Below are the code and all the weights of a small trained network. Each question names an input and a class and asks about switching units off, where a switched-off unit gives its printed mean instead of its output.

import numpy as np


def w(rows, s, z=0):
    codes = np.array(rows[::2]) - 128.0
    scale = np.full(codes.shape[1], s)
    scale[-1] = z or s
    return codes * scale


def f(y):
    return y / 2 * (1 + np.tanh(0.7978845608 * (y + 0.044715 * y**3)))


def log_softmax(a):
    a = a - a.max(-1, keepdims=True)
    return a - np.log(np.exp(a).sum(-1, keepdims=True))


def net(x, mask):
    res = np.array(x, float).reshape(1, 5) / 4 @ E
    y = f(res @ A[0][:, :-1].T + A[0][:, -1])
    res = res + np.where(mask, y, B[0][:, -1]) @ B[0][:, :-1]
    return log_softmax(res[-1] @ U[:, :-1].T + U[:, -1])


A, B = {}, {}
E = w([
[146,135,106,92,106,21,200],'x0',
[102,120,124,41,178,135,124],'x1',
[115,34,132,106,254,156,84],'x2',
[184,132,130,111,171,83,109],'x3',
[42,161,131,190,133,78,189],'x4',
],0.0062)
A[0] = w([
[165,141,134,46,121,101,119,158],'neuron 1',
[125,123,133,109,147,144,134,116],'neuron 2',
[126,156,130,176,104,194,84,134],'neuron 3',
[158,110,129,88,147,153,91,254],'neuron 4',
[96,161,132,116,233,123,102,165],'neuron 5',
[121,109,116,102,121,134,126,153],'neuron 6',
[183,138,121,129,36,116,127,113],'neuron 7',
[105,125,124,92,224,130,121,75],'neuron 8',
[121,127,129,118,116,134,142,104],'neuron 9',
[73,121,136,202,175,202,100,192],'neuron 10',
[218,98,128,85,156,88,93,133],'neuron 11',
[147,201,127,172,82,76,127,182],'neuron 12',
[151,149,128,158,180,5,160,141],'neuron 13',
[59,118,120,122,132,70,221,159],'neuron 14',
[106,127,129,75,163,152,115,110],'neuron 15',
[128,143,106,137,133,114,97,224],'neuron 16',
[103,180,128,149,22,82,185,182],'neuron 17',
],0.017,0.0043)
B[0] = w([
[156,128,97,97,147,206,129,171],'neuron 1',
[105,124,121,113,112,137,121,137],'neuron 2',
[181,117,109,193,78,56,132,178],'neuron 3',
[110,135,153,103,215,200,156,193],'neuron 4',
[118,85,119,72,210,146,146,193],'neuron 5',
[175,173,122,112,206,97,151,138],'neuron 6',
[86,154,191,91,178,167,130,184],'neuron 7',
[94,117,104,42,94,116,109,186],'neuron 8',
[143,151,112,131,130,110,130,127],'neuron 9',
[170,63,46,139,139,189,121,222],'neuron 10',
[130,46,73,128,139,156,119,186],'neuron 11',
[148,194,192,120,113,166,131,208],'neuron 12',
[115,65,126,222,124,131,118,192],'neuron 13',
[154,174,247,216,143,90,133,208],'neuron 14',
[109,151,101,85,125,145,129,163],'neuron 15',
[176,144,134,126,201,114,155,149],'neuron 16',
[214,254,130,115,53,118,128,250],'neuron 17',
],0.026,0.013)
U = w([
[65,141,93,3,173,167,145,185],'0',
[61,146,87,84,72,47,99,35],'1',
[145,246,220,171,91,123,153,174],'2',
[51,117,173,170,140,24,140,38],'3',
[159,180,64,149,51,104,118,5],'4',
[139,45,74,186,163,143,123,242],'5',
[18,150,89,103,46,83,97,34],'6',
],0.0065,0.0023)

Each question gives the input, the list of numbers given to net, and the class t.
The units are the neurons (one row each of A and B). Each row of codes is followed by its name. A weight is (code - 128) times the scale printed after its matrix; where a second scale follows, it is the last column's (A, B and U).
mask holds one flag per neuron, in row order. A switched-off neuron (its flag False) gives its mean, the last column of its row in B, instead of its output. The means were averaged over made-up inputs and are rounded, as every weight is.
A unit's drop is (log p(t) with every unit on - log p(t) with that unit switched off) / (log p(t) with every unit on - log p(t) with every unit switched off).
The circuit of an input: a set's keep is (log p(t) with only the set's units on - log p(t) with every unit switched off) / (log p(t) with every unit on - log p(t) with every unit switched off). Starting from the 12 units with the biggest drops (on a tie, the unit counted first), units are removed one at a time, each time the one whose removal leaves the highest keep (on an exact tie, the one counted first), for as long as the keep stays at least 0.8.
circuit, biggest first: the units of the circuit, biggest drop first
unit that matters most: the unit with the biggest drop
k most important neurons: the k neurons with the biggest drops, biggest first
drop of u: that unit's drop, to one decimal
input [-1,-7,1,-5,-3], class 4: circuit, biggest first => (neuron 14; neuron 3)
input [5,2,3,3,3], class 5: circuit, biggest first => (neuron 13)
input [-7,4,-5,-5,7], class 4: circuit, biggest first => (neuron 10; neuron 4)
input [-6,-3,-2,7,4], class 4: 4 most important neurons => (neuron 14; neuron 11; neuron 4; neuron 5)
input [6,-6,-2,6,-6], class 0: 4 most important neurons => (neuron 14; neuron 11; neuron 7; neuron 1)
input [-6,-4,7,2,-6], class 5: 2 most important neurons => (neuron 10; neuron 3)
input [6,8,4,3,4], class 5: 2 most important neurons => (neuron 13; neuron 14)
input [-7,-5,7,3,-2], class 5: 2 most important neurons => (neuron 10; neuron 3)
input [6,8,8,-3,7], class 3: 3 most important neurons => (neuron 14; neuron 13; neuron 17)
input [3,3,-2,5,-1], class 5: 2 most important neurons => (neuron 17; neuron 13)
input [-1,-1,2,-7,-1], class 5: drop of neuron 17 => 0.8
input [3,6,4,-2,8], class 3: drop of neuron 17 => 0.4
input [7,4,5,0,8], class 3: drop of neuron 17 => 0.3
input [1,-3,8,-3,-6], class 0: drop of neuron 13 => 0.0
input [-7,7,0,0,5], class 0: unit that matters most => neuron 13
